Below is a small trained network, with its code and all its weights. Each question gives an input and a target symbol and asks what happens when units are switched off, that is, made to give their printed mean instead of their output.

import numpy as np


def w(rows, s, z=0):
    codes = np.array(rows[::2]) - 128.0
    scale = np.full(codes.shape[1], s)
    scale[-1] = z or s
    return codes * scale


def norm(h):
    return h / np.sqrt((h * h).mean(-1, keepdims=True) + 1e-5)


def f(y):
    return y / 2 * (1 + np.tanh(0.7978845608 * (y + 0.044715 * y**3)))


def softmax(a):
    e = np.exp(a - a.max(-1, keepdims=True))
    return e / e.sum(-1, keepdims=True)


def log_softmax(a):
    a = a - a.max(-1, keepdims=True)
    return a - np.log(np.exp(a).sum(-1, keepdims=True))


def net(x, mask):
    ids = ['αελστω'.index(c) for c in x.split()]
    T = len(ids)
    res = E[ids] + P[:T]
    r = norm(res)
    for j in range(2):
        rows = slice(2 * j, 2 * j + 2)
        q, k, v = (r @ M[0][rows].T for M in (Q, K, V))
        z = softmax(np.where(np.tri(T) > 0, q @ k.T / 2**0.5, -1e9)) @ v
        o = O[0][rows]
        res = res + np.where(mask[j], z, o[:, -1]) @ o[:, :-1]
    y = f(norm(res) @ A[0][:, :-1].T + A[0][:, -1])
    res = res + np.where(mask[2:18], y, B[0][:, -1]) @ B[0][:, :-1]
    return log_softmax(norm(res)[-1] @ U[:, :-1].T + U[:, -1])


Q, K, V, O, A, B = {}, {}, {}, {}, {}, {}
E = w([
[88,169,211,247],'α',
[237,107,176,20],'ε',
[158,141,208,128],'λ',
[107,133,192,159],'σ',
[147,123,186,91],'τ',
[55,123,178,231],'ω',
],0.012)
P = w([
[115,86,118,66],'0',
[98,178,40,102],'1',
[246,92,133,131],'2',
[155,172,121,50],'3',
[115,162,17,127],'4',
[210,101,131,175],'5',
],0.011)
Q[0] = w([
[144,69,60,192],'H1',
[185,15,137,192],'H1',
[212,7,118,225],'H2',
[75,59,219,110],'H2',
],0.016)
K[0] = w([
[90,47,152,149],'H1',
[93,47,220,121],'H1',
[97,7,246,79],'H2',
[46,163,83,153],'H2',
],0.02)
V[0] = w([
[4,186,150,131],'H1',
[242,212,195,218],'H1',
[179,98,100,214],'H2',
[53,60,15,89],'H2',
],0.011)
O[0] = w([
[123,65,68,16,108],'H1',
[118,145,249,52,127],'H1',
[73,118,226,87,1],'H2',
[126,89,133,229,69],'H2',
],0.011,0.0057)
A[0] = w([
[141,101,139,97,146],'N1',
[133,119,121,140,81],'N2',
[146,129,150,152,187],'N3',
[133,106,110,172,159],'N4',
[147,81,171,121,116],'N5',
[110,86,56,105,120],'N6',
[197,78,134,132,54],'N7',
[182,114,211,142,59],'N8',
[108,164,135,148,139],'N9',
[140,173,106,146,135],'N10',
[7,98,123,135,51],'N11',
[107,151,166,94,176],'N12',
[144,65,232,152,92],'N13',
[132,110,125,131,153],'N14',
[78,140,147,155,254],'N15',
[112,91,133,111,159],'N16',
],0.019,0.0021)
B[0] = w([
[110,120,131,143,170],'N1',
[129,132,136,118,131],'N2',
[119,134,130,102,186],'N3',
[139,151,146,75,196],'N4',
[133,137,159,177,151],'N5',
[91,117,164,175,235],'N6',
[89,143,124,125,237],'N7',
[68,126,129,128,254],'N8',
[84,117,117,111,142],'N9',
[145,103,114,105,226],'N10',
[115,250,135,199,140],'N11',
[148,84,87,107,210],'N12',
[181,167,161,199,198],'N13',
[131,130,139,116,134],'N14',
[100,182,100,105,131],'N15',
[151,127,168,132,136],'N16',
],0.026,0.0054)
U = w([
[115,83,70,192,37],'α',
[142,75,227,85,121],'ε',
[1,190,117,62,24],'λ',
[210,172,95,124,173],'σ',
[120,229,187,179,254],'τ',
[12,66,167,147,37],'ω',
],0.0097,0.002)

Each question gives the input, a string of symbols that net reads in full, and the target symbol t.
The units are the heads (2 rows each of Q, K, V and O) and the neurons (one row each of A and B). Each row of codes is followed by its name. A weight is (code - 128) times the scale printed after its matrix; where a second scale follows, it is the last column's (O, A, B and U).
mask holds one flag per unit, heads first, then neurons. A switched-off unit (its flag False) gives its mean, the last column of its rows in O or B, instead of its output. The means were averaged over made-up inputs and are rounded, as every weight is.
A unit's drop is (log p(t) with every unit on - log p(t) with that unit switched off) / (log p(t) with every unit on - log p(t) with every unit switched off).
The circuit of an input: a set's keep is (log p(t) with only the set's units on - log p(t) with every unit switched off) / (log p(t) with every unit on - log p(t) with every unit switched off). Starting from the 12 units with the biggest drops (on a tie, the unit counted first), units are removed one at a time, each time the one whose removal leaves the highest keep (on an exact tie, the one counted first), for as long as the keep stays at least 0.8.
circuit, biggest first: the units of the circuit, biggest drop first
unit that matters most: the unit with the biggest drop
k most important neurons: the k neurons with the biggest drops, biggest first
heads that matter: for each layer, one digit per head in row order, 1 if its drop is at least 0.15 and else 0, layers parted by /
drop of u: that unit's drop, to one decimal
input ω ε τ, target ω: unit that matters most : H1
input τ α α ε τ, target α: heads that matter : 10
input ε σ ε σ, target ω: circuit, biggest first : H1, N6
input σ α ε α α τ, target α: heads that matter : 11
input ε α α λ, target ε: circuit, biggest first : H1, N12
input ω ε α τ α α, target ω: heads that matter : 10
input α ε α, target ε: heads that matter : 11
input ε ε ω ε, target λ: circuit, biggest first : N8, H1, N13
input τ λ ω ε ε α, target σ: circuit, biggest first : H2, N6, N4
input τ ε σ τ σ τ, target σ: 2 most important neurons : N8, N4
input ε ε λ ω ε ε, target τ: circuit, biggest first : H1, N13
input τ ε α ε σ, target ω: circuit, biggest first : N6, H1
input λ ε α, target λ: circuit, biggest first : H2, N13
input σ ε ω λ τ ε, target α: 2 most important neurons : N6, N8
input α ω ε ε ε λ, target ε: circuit, biggest first : H1
input α ω τ τ, target τ: circuit, biggest first : H2, N13
input σ ε α τ α α, target α: 2 most important neurons : N6, N13
input τ τ α, target σ: drop of N4 : 0.2
input α ε ε λ, target λ: drop of N12 : 0.1
input α ε ε ε σ τ, target ε: drop of H1 : 1.1
input λ α ε σ ε τ, target λ: unit that matters most : H2
